Here is a tiny trained network, its code and every weight. The questions are about switching its units off for an input and a target symbol, where a switched-off unit gives its printed mean instead of its output.

import numpy as np


def w(rows, s, z=0):
    codes = np.array(rows[::2]) - 128.0
    scale = np.full(codes.shape[1], s)
    scale[-1] = z or s
    return codes * scale


def norm(h):
    return h / np.sqrt((h * h).mean(-1, keepdims=True) + 1e-5)


def f(y):
    return np.maximum(y, 0)


def softmax(a):
    e = np.exp(a - a.max(-1, keepdims=True))
    return e / e.sum(-1, keepdims=True)


def log_softmax(a):
    a = a - a.max(-1, keepdims=True)
    return a - np.log(np.exp(a).sum(-1, keepdims=True))


def net(x, mask):
    ids = ['αγδεζηθλμξπστφψω'.index(c) for c in x.split()]
    T = len(ids)
    res = E[ids] + P[:T]
    u = 0
    for l in range(2):
        r = norm(res)
        for j in range(3):
            rows = slice(2 * j, 2 * j + 2)
            q, k, v = (r @ M[l][rows].T for M in (Q, K, V))
            z = softmax(np.where(np.tri(T) > 0, q @ k.T / 2**0.5, -1e9)) @ v
            o = O[l][rows]
            res = res + np.where(mask[u + j], z, o[:, -1]) @ o[:, :-1]
        u += 3
        y = f(norm(res) @ A[l][:, :-1].T + A[l][:, -1])
        res = res + np.where(mask[u : u + 12], y, B[l][:, -1]) @ B[l][:, :-1]
        u += 12
    return log_softmax(norm(res)[-1] @ U[:, :-1].T + U[:, -1])


Q, K, V, O, A, B = {}, {}, {}, {}, {}, {}
E = w([
[87,126,144,117],'α',
[81,137,144,129],'γ',
[151,149,164,126],'δ',
[153,153,171,127],'ε',
[128,130,210,98],'ζ',
[89,161,158,150],'η',
[159,191,129,99],'θ',
[116,87,250,44],'λ',
[69,99,106,131],'μ',
[217,153,109,123],'ξ',
[183,114,93,99],'π',
[190,175,118,149],'σ',
[74,101,111,177],'τ',
[191,185,99,131],'φ',
[107,176,79,89],'ψ',
[189,169,90,113],'ω',
],0.024)
P = w([
[28,253,249,75],'0',
[33,208,203,120],'1',
[42,179,158,141],'2',
[82,154,104,175],'3',
[109,142,63,192],'4',
[146,136,26,202],'5',
],0.0052)
Q[0] = w([
[34,94,113,255],'0.h1',
[25,113,94,132],'0.h1',
[113,121,114,147],'0.h2',
[134,113,154,135],'0.h2',
[76,191,66,146],'0.h3',
[108,193,69,118],'0.h3',
],0.045)
K[0] = w([
[77,127,123,253],'0.h1',
[43,148,158,176],'0.h1',
[140,121,109,179],'0.h2',
[120,132,146,122],'0.h2',
[121,167,43,159],'0.h3',
[142,112,63,176],'0.h3',
],0.038)
V[0] = w([
[139,86,109,139],'0.h1',
[186,99,106,121],'0.h1',
[131,211,201,230],'0.h2',
[123,172,160,68],'0.h2',
[121,71,53,44],'0.h3',
[182,4,157,197],'0.h3',
],0.015)
O[0] = w([
[137,145,149,87,89],'0.h1',
[204,138,187,111,106],'0.h1',
[177,158,124,14,179],'0.h2',
[180,193,160,124,206],'0.h2',
[91,117,149,249,113],'0.h3',
[150,7,170,136,4],'0.h3',
],0.012,0.011)
A[0] = w([
[85,102,100,81,113],'0.n1',
[151,161,214,126,141],'0.n2',
[130,162,222,144,137],'0.n3',
[212,145,95,173,117],'0.n4',
[141,96,140,62,125],'0.n5',
[153,149,126,151,135],'0.n6',
[107,60,116,90,51],'0.n7',
[44,134,206,101,200],'0.n8',
[128,121,137,153,2],'0.n9',
[133,111,77,94,83],'0.n10',
[129,86,254,94,42],'0.n11',
[112,105,125,176,83],'0.n12',
],0.026,0.0037)
B[0] = w([
[124,162,117,23,171],'0.n1',
[190,217,132,151,244],'0.n2',
[126,216,153,82,221],'0.n3',
[207,79,76,54,222],'0.n4',
[148,83,195,151,180],'0.n5',
[131,105,132,88,184],'0.n6',
[103,52,138,29,143],'0.n7',
[48,106,187,99,200],'0.n8',
[106,95,127,114,137],'0.n9',
[189,168,134,116,160],'0.n10',
[87,205,217,254,186],'0.n11',
[80,90,163,113,159],'0.n12',
],0.03,0.011)
Q[1] = w([
[134,114,157,133],'1.h1',
[117,115,132,102],'1.h1',
[155,115,182,147],'1.h2',
[4,128,123,123],'1.h2',
[91,106,151,105],'1.h3',
[102,163,145,118],'1.h3',
],0.046)
K[1] = w([
[133,130,166,120],'1.h1',
[143,80,99,130],'1.h1',
[149,192,148,84],'1.h2',
[171,3,101,129],'1.h2',
[144,63,107,162],'1.h3',
[146,136,82,200],'1.h3',
],0.04)
V[1] = w([
[151,136,127,131],'1.h1',
[253,168,119,136],'1.h1',
[151,57,137,148],'1.h2',
[112,153,161,121],'1.h2',
[170,100,218,128],'1.h3',
[113,135,83,118],'1.h3',
],0.03)
O[1] = w([
[126,107,113,133,143],'1.h1',
[122,7,51,139,216],'1.h1',
[72,208,140,96,2],'1.h2',
[123,86,133,139,181],'1.h2',
[161,145,224,81,106],'1.h3',
[117,115,80,143,139],'1.h3',
],0.02,0.021)
A[1] = w([
[123,60,125,138,123],'1.n1',
[110,54,221,97,125],'1.n2',
[64,107,107,190,51],'1.n3',
[125,153,142,239,4],'1.n4',
[104,167,163,129,86],'1.n5',
[146,114,141,190,6],'1.n6',
[138,148,41,143,118],'1.n7',
[153,125,111,86,62],'1.n8',
[49,92,155,134,103],'1.n9',
[90,177,158,187,189],'1.n10',
[250,174,117,148,12],'1.n11',
[239,98,102,118,69],'1.n12',
],0.023,0.0037)
B[1] = w([
[75,83,150,163,171],'1.n1',
[201,63,172,182,171],'1.n2',
[193,153,55,164,149],'1.n3',
[17,168,78,100,147],'1.n4',
[144,77,130,172,148],'1.n5',
[64,163,117,140,134],'1.n6',
[101,165,192,85,189],'1.n7',
[101,152,135,186,172],'1.n8',
[74,118,157,185,149],'1.n9',
[206,135,76,172,156],'1.n10',
[180,164,61,4,203],'1.n11',
[149,248,111,68,249],'1.n12',
],0.033,0.019)
U = w([
[32,217,205,77,62],'α',
[128,108,156,128,146],'γ',
[129,112,149,123,93],'δ',
[190,197,85,34,105],'ε',
[231,82,163,164,101],'ζ',
[42,70,93,51,97],'η',
[144,114,174,133,177],'θ',
[66,86,252,37,93],'λ',
[50,147,135,84,100],'μ',
[109,63,147,138,233],'ξ',
[51,51,62,155,167],'π',
[67,191,8,197,77],'σ',
[223,13,54,103,105],'τ',
[127,68,126,245,212],'φ',
[76,211,223,198,206],'ψ',
[241,136,67,245,2],'ω',
],0.015,0.0057)

Each question gives the input, a string of symbols that net reads in full, and the target symbol t.
The units are the heads (2 rows each of Q, K, V and O) and the neurons (one row each of A and B). Each row of codes is followed by its name. A weight is (code - 128) times the scale printed after its matrix; where a second scale follows, it is the last column's (O, A, B and U).
mask holds one flag per unit, layer by layer, with each layer's heads first. A switched-off unit (its flag False) gives its mean, the last column of its rows in O or B, instead of its output. The means were averaged over made-up inputs and are rounded, as every weight is.
A unit's drop is (log p(t) with every unit on - log p(t) with that unit switched off) / (log p(t) with every unit on - log p(t) with every unit switched off).
The circuit of an input: a set's keep is (log p(t) with only the set's units on - log p(t) with every unit switched off) / (log p(t) with every unit on - log p(t) with every unit switched off). Starting from the 12 units with the biggest drops (on a tie, the unit counted first), units are removed one at a time, each time the one whose removal leaves the highest keep (on an exact tie, the one counted first), for as long as the keep stays at least 0.8.
units of the circuit, in order: the units of the circuit, biggest drop first
most important unit: the unit with the biggest drop
top k neurons: the k neurons with the biggest drops, biggest first
k most important neurons of layer l: the k neurons of layer l with the biggest drops, biggest first
which heads matter: for each layer, one digit per head in row order, 1 if its drop is at least 0.15 and else 0, layers parted by /
input ω τ α, target π: most important unit : 0.n8
input γ π ω φ α, target π: which heads matter : 000 / 100
input φ ε γ, target η: which heads matter : 111 / 100
input π ε ζ, target ζ: which heads matter : 011 / 001
input μ η α, target ψ: which heads matter : 000 / 100
input γ τ α σ γ γ, target τ: which heads matter : 001 / 000
input ω α π θ π, target τ: units of the circuit, in order : 1.h1, 0.h3
input ζ ψ γ τ, target σ: 3 most important neurons of layer 0 : 0.n3, 0.n4, 0.n8
input τ π ω ξ μ, target π: which heads matter : 100 / 100
input ζ τ μ α, target λ: which heads matter : 000 / 000
input α ζ π π π, target ζ: units of the circuit, in order : 0.h3, 1.h3, 1.n2
input μ η γ, target ψ: top 3 neurons : 0.n2, 1.n11, 0.n8
input π π λ λ ζ, target ψ: units of the circuit, in order : 0.n11, 0.h3
input γ ψ λ α, target σ: most important unit : 0.h3
input θ μ π η α μ, target ψ: which heads matter : 101 / 110
input σ φ δ σ α, target τ: which heads matter : 011 / 100
input γ γ ω φ γ, target π: which heads matter : 000 / 100
input γ α γ, target α: which heads matter : 111 / 100
input σ γ γ ψ γ, target σ: which heads matter : 001 / 001
input τ π ε γ τ η, target λ: which heads matter : 011 / 000
input α λ μ, target ψ: most important unit : 1.h1
input θ θ π α η, target φ: top 2 neurons : 0.n4, 1.n12
input σ α π σ μ, target τ: 2 most important neurons of layer 0 : 0.n10, 0.n1
input ψ ε η, target σ: which heads matter : 101 / 001
input θ θ ω ω, target τ: top 4 neurons : 0.n4, 0.n3, 0.n11, 0.n1
input ψ π φ ε τ, target η: top 2 neurons : 0.n1, 0.n4
input φ ξ γ, target η: most important unit : 0.h3
input σ ξ λ λ ψ, target σ: 2 most important neurons of layer 0 : 0.n8, 0.n4
